Below is a small trained network, with its code and all its weights. Each question gives an input and a target symbol and asks what happens when units are switched off, that is, made to give their printed mean instead of their output.

import numpy as np


def w(rows, s, z=0):
    codes = np.array(rows[::2]) - 128.0
    scale = np.full(codes.shape[1], s)
    scale[-1] = z or s
    return codes * scale


def f(y):
    return np.maximum(y, 0)


def softmax(a):
    e = np.exp(a - a.max(-1, keepdims=True))
    return e / e.sum(-1, keepdims=True)


def log_softmax(a):
    a = a - a.max(-1, keepdims=True)
    return a - np.log(np.exp(a).sum(-1, keepdims=True))


def net(x, mask):
    ids = ['ΓΔΞΦαβεζθμτψ'.index(c) for c in x.split()]
    T = len(ids)
    res = E[ids] + P[:T]
    u = 0
    for l in range(2):
        r = res
        for j in range(3):
            rows = slice(2 * j, 2 * j + 2)
            q, k, v = (r @ M[l][rows].T for M in (Q, K, V))
            z = softmax(np.where(np.tri(T) > 0, q @ k.T / 2**0.5, -1e9)) @ v
            o = O[l][rows]
            res = res + np.where(mask[u + j], z, o[:, -1]) @ o[:, :-1]
        u += 3
        y = f(res @ A[l][:, :-1].T + A[l][:, -1])
        res = res + np.where(mask[u : u + 12], y, B[l][:, -1]) @ B[l][:, :-1]
        u += 12
    return log_softmax(res[-1] @ U[:, :-1].T + U[:, -1])


Q, K, V, O, A, B = {}, {}, {}, {}, {}, {}
E = w([
[105,124,93],'Γ',
[92,124,88],'Δ',
[108,136,99],'Ξ',
[132,120,106],'Φ',
[91,128,90],'α',
[103,209,171],'β',
[147,124,113],'ε',
[136,73,125],'ζ',
[2,157,244],'θ',
[126,73,124],'μ',
[28,92,64],'τ',
[227,199,43],'ψ',
],0.014)
P = w([
[95,125,126],'0',
[143,167,157],'1',
[185,72,133],'2',
[135,161,146],'3',
[116,175,149],'4',
[185,25,117],'5',
[113,171,149],'6',
[95,166,131],'7',
[206,1,108],'8',
[127,177,147],'9',
[114,143,137],'10',
],0.0099)
Q[0] = w([
[177,37,87],'L0H0',
[123,80,222],'L0H0',
[161,162,151],'L0H1',
[182,114,175],'L0H1',
[112,252,133],'L0H2',
[190,136,29],'L0H2',
],0.022)
K[0] = w([
[157,69,10],'L0H0',
[174,10,209],'L0H0',
[137,81,148],'L0H1',
[205,89,158],'L0H1',
[112,250,37],'L0H2',
[31,33,50],'L0H2',
],0.018)
V[0] = w([
[67,98,175],'L0H0',
[106,122,148],'L0H0',
[115,32,203],'L0H1',
[178,91,91],'L0H1',
[107,105,1],'L0H2',
[120,112,154],'L0H2',
],0.0068)
O[0] = w([
[112,2,149,254],'L0H0',
[126,91,134,177],'L0H0',
[194,76,109,153],'L0H1',
[31,73,63,44],'L0H1',
[45,140,12,137],'L0H2',
[158,103,146,132],'L0H2',
],0.006,0.0033)
A[0] = w([
[52,127,168,4],'L0N0',
[62,57,136,68],'L0N1',
[211,94,122,161],'L0N2',
[75,159,110,180],'L0N3',
[175,155,196,119],'L0N4',
[38,80,186,31],'L0N5',
[140,214,147,98],'L0N6',
[118,211,160,133],'L0N7',
[80,129,150,120],'L0N8',
[181,146,41,68],'L0N9',
[16,107,139,92],'L0N10',
[183,128,2,52],'L0N11',
],0.0067,0.0036)
B[0] = w([
[222,82,80,187],'L0N0',
[129,177,153,219],'L0N1',
[45,93,154,191],'L0N2',
[155,88,169,223],'L0N3',
[96,159,76,202],'L0N4',
[211,116,42,246],'L0N5',
[88,79,158,160],'L0N6',
[143,59,128,193],'L0N7',
[123,153,140,197],'L0N8',
[112,215,153,163],'L0N9',
[194,146,144,253],'L0N10',
[142,253,105,186],'L0N11',
],0.013,0.0029)
Q[1] = w([
[136,131,187],'L1H0',
[196,174,2],'L1H0',
[42,202,24],'L1H1',
[105,16,135],'L1H1',
[163,199,169],'L1H2',
[160,188,174],'L1H2',
],0.01)
K[1] = w([
[161,133,170],'L1H0',
[30,12,20],'L1H0',
[43,110,39],'L1H1',
[226,53,139],'L1H1',
[67,94,76],'L1H2',
[65,81,68],'L1H2',
],0.011)
V[1] = w([
[119,254,201],'L1H0',
[73,106,227],'L1H0',
[17,172,221],'L1H1',
[69,35,1],'L1H1',
[86,64,114],'L1H2',
[76,89,95],'L1H2',
],0.01)
O[1] = w([
[197,195,109,109],'L1H0',
[160,61,121,106],'L1H0',
[164,107,32,1],'L1H1',
[2,84,58,28],'L1H1',
[124,106,91,118],'L1H2',
[98,108,97,106],'L1H2',
],0.0097,0.0059)
A[1] = w([
[148,19,145,85],'L1N0',
[10,171,102,114],'L1N1',
[121,112,2,74],'L1N2',
[52,231,136,63],'L1N3',
[115,2,89,111],'L1N4',
[64,173,194,80],'L1N5',
[131,17,181,85],'L1N6',
[122,107,69,81],'L1N7',
[101,95,169,57],'L1N8',
[177,119,85,75],'L1N9',
[188,103,100,198],'L1N10',
[155,128,65,254],'L1N11',
],0.0081,0.005)
B[1] = w([
[148,173,158,192],'L1N0',
[88,134,142,224],'L1N1',
[209,81,143,163],'L1N2',
[99,39,138,196],'L1N3',
[81,221,132,191],'L1N4',
[177,103,129,201],'L1N5',
[130,196,156,254],'L1N6',
[170,100,140,144],'L1N7',
[186,114,104,155],'L1N8',
[118,108,162,143],'L1N9',
[79,65,117,234],'L1N10',
[76,95,7,216],'L1N11',
],0.015,0.004)
U = w([
[94,122,154,14],'Γ',
[96,105,150,72],'Δ',
[106,114,139,55],'Ξ',
[82,139,156,183],'Φ',
[100,104,142,95],'α',
[172,2,119,89],'β',
[89,136,148,238],'ε',
[68,195,158,20],'ζ',
[137,111,222,189],'θ',
[69,189,162,3],'μ',
[36,36,214,45],'τ',
[195,230,57,143],'ψ',
],0.0073,0.0031)

Each question gives the input, a string of symbols that net reads in full, and the target symbol t.
The units are the heads (2 rows each of Q, K, V and O) and the neurons (one row each of A and B). Each row of codes is followed by its name. A weight is (code - 128) times the scale printed after its matrix; where a second scale follows, it is the last column's (O, A, B and U).
mask holds one flag per unit, layer by layer, with each layer's heads first. A switched-off unit (its flag False) gives its mean, the last column of its rows in O or B, instead of its output. The means were averaged over made-up inputs and are rounded, as every weight is.
A unit's drop is (log p(t) with every unit on - log p(t) with that unit switched off) / (log p(t) with every unit on - log p(t) with every unit switched off).
k most important neurons: the k neurons with the biggest drops, biggest first
k most important neurons of layer l: the k neurons of layer l with the biggest drops, biggest first
which heads matter: for each layer, one digit per head in row order, 1 if its drop is at least 0.15 and else 0, layers parted by /
input τ α Φ, target τ: which heads matter -> 001 / 110
input Φ τ α Γ θ θ τ Φ ε, target θ: which heads matter -> 001 / 010
input μ Φ ζ ψ Φ θ ε μ τ, target θ: 4 most important neurons -> (L0N5 L0N10 L0N0 L0N11)
input θ θ θ α ε Φ θ β, target θ: which heads matter -> 100 / 010
input θ ε Γ, target θ: 4 most important neurons -> (L0N5 L0N0 L0N2 L1N11)
input Δ Ξ ψ α β θ θ θ ε, target θ: 3 most important neurons of layer 0 -> (L0N5 L0N0 L0N10)
input τ Δ β ε θ τ μ, target θ: 2 most important neurons of layer 1 -> (L1N11 L1N5)
input θ Ξ ζ, target θ: 3 most important neurons of layer 0 -> (L0N5 L0N0 L0N2)
input β θ τ Φ Φ ψ θ θ τ, target ψ: 2 most important neurons of layer 0 -> (L0N11 L0N9)
input β β ε, target β: 3 most important neurons -> (L0N5 L0N6 L1N10)
input τ ε ψ θ θ α, target ψ: 3 most important neurons of layer 0 -> (L0N11 L0N9 L0N10)
input Φ ψ τ μ Γ β α α ζ β, target ψ: which heads matter -> 100 / 110
input θ θ θ α, target θ: 3 most important neurons of layer 0 -> (L0N5 L0N0 L0N11)
input τ Φ ψ θ θ Φ θ ζ, target θ: 3 most important neurons -> (L0N5 L0N0 L0N10)
input τ τ ε ε τ, target τ: 3 most important neurons of layer 1 -> (L1N3 L1N1 L1N6)
input τ τ α α, target τ: 2 most important neurons of layer 1 -> (L1N3 L1N1)
input β ψ Ξ ζ, target ψ: 3 most important neurons of layer 1 -> (L1N3 L1N11 L1N1)
input ε μ Φ θ Δ Ξ τ ε τ Φ θ, target θ: 4 most important neurons -> (L0N10 L0N0 L0N5 L1N11)
input ζ ζ ζ, target ζ: 2 most important neurons -> (L1N4 L1N6)
input ζ Φ ε Ξ θ θ β, target θ: 2 most important neurons -> (L0N5 L0N7)
input θ α τ Δ θ ψ β ε α, target ψ: 4 most important neurons of layer 0 -> (L0N11 L0N9 L0N5 L0N7)
input Φ θ Δ ψ μ τ ψ β, target ψ: 2 most important neurons -> (L0N9 L0N11)
input Φ θ β θ τ τ θ τ Δ, target τ: 3 most important neurons -> (L1N3 L0N11 L1N1)
input θ Ξ α, target θ: most important neuron -> (L0N5)
input τ β ε, target τ: 3 most important neurons -> (L1N3 L1N1 L0N11)
